Here is a tiny trained network, its code and every weight. The questions are about switching its units off for an input and a target symbol, where a switched-off unit gives its printed mean instead of its output.

import numpy as np


def w(rows, s, z=0):
    codes = np.array(rows[::2]) - 128.0
    scale = np.full(codes.shape[1], s)
    scale[-1] = z or s
    return codes * scale


def norm(h):
    return h / np.sqrt((h * h).mean(-1, keepdims=True) + 1e-5)


def f(y):
    return y / 2 * (1 + np.tanh(0.7978845608 * (y + 0.044715 * y**3)))


def softmax(a):
    e = np.exp(a - a.max(-1, keepdims=True))
    return e / e.sum(-1, keepdims=True)


def log_softmax(a):
    a = a - a.max(-1, keepdims=True)
    return a - np.log(np.exp(a).sum(-1, keepdims=True))


def net(x, mask):
    ids = ['ΛΞΩαβγδτ'.index(c) for c in x.split()]
    T = len(ids)
    res = E[ids] + P[:T]
    q, k, v = (norm(res) @ M[0].T for M in (Q, K, V))
    z = softmax(np.where(np.tri(T) > 0, q @ k.T / 2**0.5, -1e9)) @ v
    res = res + np.where(mask[0], z, O[0][:, -1]) @ O[0][:, :-1]
    y = f(norm(res) @ A[0][:, :-1].T + A[0][:, -1])
    res = res + np.where(mask[1:17], y, B[0][:, -1]) @ B[0][:, :-1]
    return log_softmax(norm(res)[-1] @ U[:, :-1].T + U[:, -1])


Q, K, V, O, A, B = {}, {}, {}, {}, {}, {}
E = w([
[144,60,75,128,154,79],'Λ',
[146,136,132,128,111,131],'Ξ',
[184,101,135,99,110,113],'Ω',
[117,75,3,179,141,119],'α',
[110,113,104,204,56,102],'β',
[134,102,113,124,175,70],'γ',
[135,115,169,144,97,121],'δ',
[141,160,63,144,100,105],'τ',
],0.02)
P = w([
[75,112,130,92,163,128],'0',
[177,193,163,134,43,49],'1',
[142,60,128,150,82,217],'2',
[192,202,145,133,68,38],'3',
[165,87,110,182,85,251],'4',
[208,208,136,121,93,33],'5',
[174,102,94,193,119,253],'6',
[197,213,157,136,69,39],'7',
],0.011)
Q[0] = w([
[149,7,137,139,123,205],'H1',
[42,95,113,123,140,229],'H1',
],0.012)
K[0] = w([
[200,105,131,172,182,186],'H1',
[239,149,130,250,116,102],'H1',
],0.012)
V[0] = w([
[199,160,54,152,57,62],'H1',
[124,139,104,11,147,157],'H1',
],0.012)
O[0] = w([
[105,55,105,4,59,119,254],'H1',
[205,117,8,92,137,233,115],'H1',
],0.011,0.0059)
A[0] = w([
[132,100,130,100,184,64,89],'N1',
[134,175,97,133,92,118,111],'N2',
[117,140,177,165,165,133,131],'N3',
[136,134,131,176,118,191,118],'N4',
[101,94,156,118,208,125,5],'N5',
[104,109,131,109,97,90,184],'N6',
[87,88,156,74,112,138,115],'N7',
[135,110,83,69,122,152,133],'N8',
[151,98,108,122,106,110,152],'N9',
[116,114,153,131,118,172,93],'N10',
[156,168,165,110,129,137,87],'N11',
[56,142,158,113,151,100,118],'N12',
[86,132,119,57,93,141,158],'N13',
[125,199,127,92,135,126,230],'N14',
[142,114,102,136,125,250,83],'N15',
[148,147,154,114,109,76,49],'N16',
],0.021,0.0031)
B[0] = w([
[124,105,119,171,26,204,140],'N1',
[142,48,231,85,107,165,174],'N2',
[170,128,127,96,227,41,164],'N3',
[122,195,50,115,121,128,153],'N4',
[207,108,113,141,95,94,130],'N5',
[78,136,39,105,207,182,228],'N6',
[167,162,149,195,108,162,221],'N7',
[131,156,247,111,160,45,239],'N8',
[98,133,226,120,157,118,211],'N9',
[149,172,86,155,184,145,135],'N10',
[147,62,86,130,103,122,133],'N11',
[199,213,112,166,48,150,138],'N12',
[229,174,45,94,112,34,246],'N13',
[68,70,88,181,150,106,150],'N14',
[70,116,114,105,186,254,155],'N15',
[55,80,80,146,185,167,160],'N16',
],0.0086,0.013)
U = w([
[92,17,236,138,97,126,109],'Λ',
[139,216,26,117,178,214,235],'Ξ',
[177,150,220,47,188,219,2],'Ω',
[1,60,50,73,216,103,138],'α',
[29,187,37,153,32,99,144],'β',
[247,86,109,196,63,144,12],'γ',
[122,207,159,209,204,66,181],'δ',
[191,191,104,22,76,61,122],'τ',
],0.009,0.0017)

Each question gives the input, a string of symbols that net reads in full, and the target symbol t.
The units are the heads (2 rows each of Q, K, V and O) and the neurons (one row each of A and B). Each row of codes is followed by its name. A weight is (code - 128) times the scale printed after its matrix; where a second scale follows, it is the last column's (O, A, B and U).
mask holds one flag per unit, heads first, then neurons. A switched-off unit (its flag False) gives its mean, the last column of its rows in O or B, instead of its output. The means were averaged over made-up inputs and are rounded, as every weight is.
A unit's drop is (log p(t) with every unit on - log p(t) with that unit switched off) / (log p(t) with every unit on - log p(t) with every unit switched off).
The circuit of an input: a set's keep is (log p(t) with only the set's units on - log p(t) with every unit switched off) / (log p(t) with every unit on - log p(t) with every unit switched off). Starting from the 12 units with the biggest drops (on a tie, the unit counted first), units are removed one at a time, each time the one whose removal leaves the highest keep (on an exact tie, the one counted first), for as long as the keep stays at least 0.8.
units of the circuit, in order: the units of the circuit, biggest drop first
most important unit: the unit with the biggest drop
top k neurons: the k neurons with the biggest drops, biggest first
drop when u is switched off: that unit's drop, to one decimal
input Ω τ δ τ γ τ τ τ, target Ω: top neuron	N2
input γ τ τ α, target γ: units of the circuit, in order	H1; N6; N8; N2
input Λ τ γ γ δ α τ τ, target Λ: units of the circuit, in order	N2; H1; N13; N14
input Λ τ Ω β δ β, target Λ: units of the circuit, in order	N2; N13
input τ Ω τ τ δ δ Ξ, target Ξ: units of the circuit, in order	H1; N8
input γ γ Λ τ β τ Ξ τ, target γ: units of the circuit, in order	H1; N2; N6; N8
input Λ τ Ξ τ δ γ, target Λ: units of the circuit, in order	N13; N1
input δ Ξ δ τ β, target β: units of the circuit, in order	H1; N8; N6
input γ τ Λ γ γ γ, target γ: units of the circuit, in order	H1; N6; N1; N8
input Λ δ τ τ τ δ, target Λ: top 2 neurons	N13; N6
input α β α α τ β, target α: top 3 neurons	N6; N16; N8
input α δ Ξ τ τ α τ β, target α: top 4 neurons	N6; N16; N8; N7
input δ Λ δ α, target δ: top 2 neurons	N13; N6
input β δ β τ Λ Ξ Ξ Λ, target β: top 2 neurons	N12; N1
input τ δ Ω, target Ω: most important unit	N15
input β α γ α, target β: top 2 neurons	N12; N1
input Ω Ξ Ω Ξ τ γ, target Ω: top 2 neurons	N13; N15
input δ Ξ Λ β α β τ β, target δ: drop when H1 is switched off	3.5
input β Ξ τ α α τ τ Ω, target β: drop when N6 is switched off	0.1
input α τ γ δ τ τ γ, target γ: top neuron	N1
input τ τ δ Ξ Ω γ τ, target τ: drop when N13 is switched off	0.6
